Below is a small trained network, with its code and all its weights. Each question gives an input and a class and asks what happens when units are switched off, that is, made to give their printed mean instead of their output.

import numpy as np


def w(rows, s, z=0):
    codes = np.array(rows[::2]) - 128.0
    scale = np.full(codes.shape[1], s)
    scale[-1] = z or s
    return codes * scale


def f(y):
    return np.maximum(y, 0)


def log_softmax(a):
    a = a - a.max(-1, keepdims=True)
    return a - np.log(np.exp(a).sum(-1, keepdims=True))


def net(x, mask):
    res = np.array(x, float).reshape(1, 7) / 4 @ E
    y = f(res @ A[0][:, :-1].T + A[0][:, -1])
    res = res + np.where(mask, y, B[0][:, -1]) @ B[0][:, :-1]
    return log_softmax(res[-1] @ U[:, :-1].T + U[:, -1])


A, B = {}, {}
E = w([
[10,121,207],'x0',
[127,126,126],'x1',
[125,123,123],'x2',
[72,244,36],'x3',
[122,115,116],'x4',
[129,129,129],'x5',
[131,133,133],'x6',
],0.013)
A[0] = w([
[167,44,180,246],'neuron 1',
[3,121,194,146],'neuron 2',
[72,178,141,120],'neuron 3',
[234,137,78,255],'neuron 4',
[79,212,60,140],'neuron 5',
[138,114,190,179],'neuron 6',
],0.016,0.0082)
B[0] = w([
[188,32,183,248],'neuron 1',
[66,133,255,241],'neuron 2',
[86,153,132,176],'neuron 3',
[219,135,23,254],'neuron 4',
[59,230,80,224],'neuron 5',
[134,57,185,186],'neuron 6',
],0.012,0.02)
U = w([
[255,84,105,234],'0',
[110,144,107,12],'1',
[127,241,4,227],'2',
[95,112,102,47],'3',
[111,146,108,5],'4',
[90,73,214,154],'5',
[111,146,108,3],'6',
[5,226,159,118],'7',
],0.0099,0.0042)

Each question gives the input, the list of numbers given to net, and the class t.
The units are the neurons (one row each of A and B). Each row of codes is followed by its name. A weight is (code - 128) times the scale printed after its matrix; where a second scale follows, it is the last column's (A, B and U).
mask holds one flag per neuron, in row order. A switched-off neuron (its flag False) gives its mean, the last column of its row in B, instead of its output. The means were averaged over made-up inputs and are rounded, as every weight is.
A unit's drop is (log p(t) with every unit on - log p(t) with that unit switched off) / (log p(t) with every unit on - log p(t) with every unit switched off).
The circuit of an input: a set's keep is (log p(t) with only the set's units on - log p(t) with every unit switched off) / (log p(t) with every unit on - log p(t) with every unit switched off). Starting from all 6 units, units are removed one at a time, each time the one whose removal leaves the highest keep (on an exact tie, the one counted first), for as long as the keep stays at least 0.8.
units of the circuit, in order: the units of the circuit, biggest drop first
k most important neurons: the k neurons with the biggest drops, biggest first
drop when u is switched off: that unit's drop, to one decimal
input [1,-1,6,8,4,7,0], class 7: units of the circuit, in order	neuron 4
input [-1,-7,3,2,0,-8,4], class 2: 2 most important neurons	neuron 2; neuron 1
input [7,2,-6,1,1,7,7], class 7: 2 most important neurons	neuron 1; neuron 3
input [0,4,-2,-8,-5,6,-2], class 0: 2 most important neurons	neuron 2; neuron 1
input [2,-4,-6,2,4,-7,1], class 7: 2 most important neurons	neuron 4; neuron 1
input [-8,7,-1,1,5,-3,8], class 2: 2 most important neurons	neuron 1; neuron 6
input [2,2,-4,1,-1,-8,-6], class 7: 2 most important neurons	neuron 1; neuron 4
input [0,3,-3,3,7,-8,3], class 2: drop when neuron 2 is switched off	1.6
input [-8,1,-5,3,5,0,-3], class 2: drop when neuron 2 is switched off	0.0
input [8,-2,-1,1,0,4,-5], class 7: 2 most important neurons	neuron 1; neuron 3
input [-7,0,-6,2,-8,2,-5], class 2: drop when neuron 1 is switched off	0.2
input [7,-7,-3,1,2,-7,2], class 7: drop when neuron 1 is switched off	2.1
